Below are the code and all the weights of a small trained network. Each question names an input and a class and asks about switching units off, where a switched-off unit gives its printed mean instead of its output.

import numpy as np


def w(rows, s, z=0):
    codes = np.array(rows[::2]) - 128.0
    scale = np.full(codes.shape[1], s)
    scale[-1] = z or s
    return codes * scale


def norm(h):
    return h / np.sqrt((h * h).mean(-1, keepdims=True) + 1e-5)


def f(y):
    return y / 2 * (1 + np.tanh(0.7978845608 * (y + 0.044715 * y**3)))


def log_softmax(a):
    a = a - a.max(-1, keepdims=True)
    return a - np.log(np.exp(a).sum(-1, keepdims=True))


def net(x, mask):
    res = np.array(x, float).reshape(1, 7) / 4 @ E
    u = 0
    for l in range(2):
        y = f(norm(res) @ A[l][:, :-1].T + A[l][:, -1])
        res = res + np.where(mask[u : u + 7], y, B[l][:, -1]) @ B[l][:, :-1]
        u += 7
    return log_softmax(norm(res)[-1] @ U[:, :-1].T + U[:, -1])


A, B = {}, {}
E = w([
[186,26,1,136,123,146,133,150,176,69,110,159],'x0',
[52,69,121,220,46,78,95,112,179,117,148,176],'x1',
[116,133,89,98,117,67,123,57,125,115,87,173],'x2',
[154,113,125,183,95,169,127,69,128,59,47,123],'x3',
[76,77,198,84,138,155,74,133,168,106,122,80],'x4',
[109,128,157,160,200,146,127,125,104,77,139,127],'x5',
[23,118,122,185,133,113,103,177,141,133,182,151],'x6',
],0.0088)
A[0] = w([
[182,125,82,101,149,161,138,200,127,147,148,122,2],'L0N1',
[185,54,79,205,154,142,134,134,130,80,144,128,1],'L0N2',
[118,141,1,124,161,86,129,129,126,130,143,164,25],'L0N3',
[219,126,67,92,112,125,140,107,124,125,110,132,48],'L0N4',
[213,136,57,91,119,146,138,170,126,148,135,127,9],'L0N5',
[142,132,82,194,104,164,121,127,131,97,102,133,81],'L0N6',
[114,36,87,111,130,154,115,137,136,78,113,121,29],'L0N7',
],0.02,0.0054)
B[0] = w([
[67,103,136,171,157,194,225,145,149,161,170,40,216],'L0N1',
[198,78,198,159,94,149,163,199,134,77,161,200,230],'L0N2',
[54,180,54,94,139,56,151,147,45,77,131,140,230],'L0N3',
[203,86,129,83,98,104,122,80,137,179,80,123,252],'L0N4',
[124,87,64,172,184,187,195,111,130,254,158,12,242],'L0N5',
[159,122,179,214,82,158,143,136,105,97,133,157,201],'L0N6',
[76,118,107,97,166,143,98,113,205,88,123,123,207],'L0N7',
],0.014,0.013)
A[1] = w([
[129,166,141,60,149,141,111,133,208,105,110,143,80],'L1N1',
[152,154,64,202,91,172,88,76,111,131,68,98,69],'L1N2',
[119,99,113,95,166,158,40,130,173,100,115,104,37],'L1N3',
[85,161,184,112,113,132,166,174,148,124,182,130,97],'L1N4',
[100,141,147,126,92,88,60,152,150,239,195,147,44],'L1N5',
[254,148,104,73,133,113,83,103,123,151,89,144,2],'L1N6',
[188,226,222,71,247,211,114,127,69,103,90,89,106],'L1N7',
],0.019,0.0048)
B[1] = w([
[101,152,129,133,151,143,96,116,154,147,129,108,152],'L1N1',
[90,167,110,156,143,170,124,107,121,146,78,129,160],'L1N2',
[92,130,103,98,159,145,109,122,164,129,111,121,153],'L1N3',
[159,146,133,98,103,106,77,116,153,137,89,153,205],'L1N4',
[116,98,181,135,129,104,166,188,129,187,97,118,176],'L1N5',
[194,106,124,53,90,82,90,84,102,115,64,161,176],'L1N6',
[158,164,129,126,152,137,118,91,92,65,254,91,249],'L1N7',
],0.021,0.015)
U = w([
[44,193,32,92,112,7,141,175,40,100,142,181,75],'0',
[164,221,191,96,152,122,76,94,83,80,240,72,195],'1',
[81,167,242,114,101,45,96,212,141,214,87,132,108],'2',
[163,89,82,133,177,190,234,140,122,218,159,12,195],'3',
[186,70,153,201,64,157,141,211,161,28,132,223,163],'4',
[77,209,160,223,87,168,107,95,99,129,45,153,5],'5',
[41,118,110,85,182,163,55,134,237,76,103,125,101],'6',
[230,103,93,58,92,118,125,32,89,163,6,120,128],'7',
],0.012,0.003)

Each question gives the input, the list of numbers given to net, and the class t.
The units are the neurons (one row each of A and B). Each row of codes is followed by its name. A weight is (code - 128) times the scale printed after its matrix; where a second scale follows, it is the last column's (A, B and U).
mask holds one flag per neuron, layer by layer. A switched-off neuron (its flag False) gives its mean, the last column of its row in B, instead of its output. The means were averaged over made-up inputs and are rounded, as every weight is.
A unit's drop is (log p(t) with every unit on - log p(t) with that unit switched off) / (log p(t) with every unit on - log p(t) with every unit switched off).
The circuit of an input: a set's keep is (log p(t) with only the set's units on - log p(t) with every unit switched off) / (log p(t) with every unit on - log p(t) with every unit switched off). Starting from the 12 units with the biggest drops (on a tie, the unit counted first), units are removed one at a time, each time the one whose removal leaves the highest keep (on an exact tie, the one counted first), for as long as the keep stays at least 0.8.
units of the circuit, in order: the units of the circuit, biggest drop first
unit that matters most: the unit with the biggest drop
top k neurons: the k neurons with the biggest drops, biggest first
top k neurons in layer l: the k neurons of layer l with the biggest drops, biggest first
drop of u: that unit's drop, to one decimal
input [-2,-5,-8,-6,-4,5,8], class 1: top 2 neurons	(L0N5, L1N4)
input [1,3,-7,-6,1,7,-1], class 2: top 3 neurons	(L1N7, L0N5, L1N4)
input [8,1,4,1,-1,8,-2], class 4: top neuron in layer 0	(L0N2)
input [-1,7,3,1,1,2,-1], class 5: top 2 neurons	(L0N2, L1N7)
input [5,4,6,1,5,3,3], class 6: top 2 neurons	(L0N7, L1N3)
input [8,-4,4,7,2,-4,8], class 4: top 2 neurons	(L0N2, L0N6)
input [-4,-1,-2,-4,5,-6,-6], class 1: top 2 neurons	(L1N7, L0N4)
input [-5,-7,6,5,-6,1,-1], class 7: top 2 neurons	(L1N6, L0N4)
input [-1,-2,5,-7,4,1,-2], class 1: top 3 neurons in layer 0	(L0N4, L0N5, L0N7)
input [-8,1,-7,7,-7,-1,4], class 5: top 2 neurons	(L1N2, L0N2)
input [-7,5,-2,1,-3,-4,-8], class 7: top 3 neurons	(L0N5, L0N1, L1N6)
input [1,-6,-6,-2,7,5,2], class 1: top 2 neurons	(L0N5, L1N7)
input [-6,-4,3,7,5,-6,-2], class 1: top 2 neurons	(L1N7, L0N4)
input [-1,6,5,-6,0,8,-6], class 0: top 2 neurons	(L0N4, L1N7)
input [-6,4,-5,-1,1,8,4], class 2: unit that matters most	L1N5
input [0,-5,-2,-8,4,1,4], class 1: top 2 neurons in layer 0	(L0N5, L0N4)
input [-8,7,6,8,5,1,8], class 2: top 2 neurons in layer 1	(L1N5, L1N7)
input [6,-1,-6,0,4,6,5], class 4: drop of L0N2	1.2
input [0,1,-6,-3,-7,4,4], class 0: drop of L1N7	0.3
input [-2,-8,-4,-2,5,3,-6], class 1: units of the circuit, in order	(L1N7)
input [8,4,6,5,-7,0,0], class 4: drop of L0N2	1.1
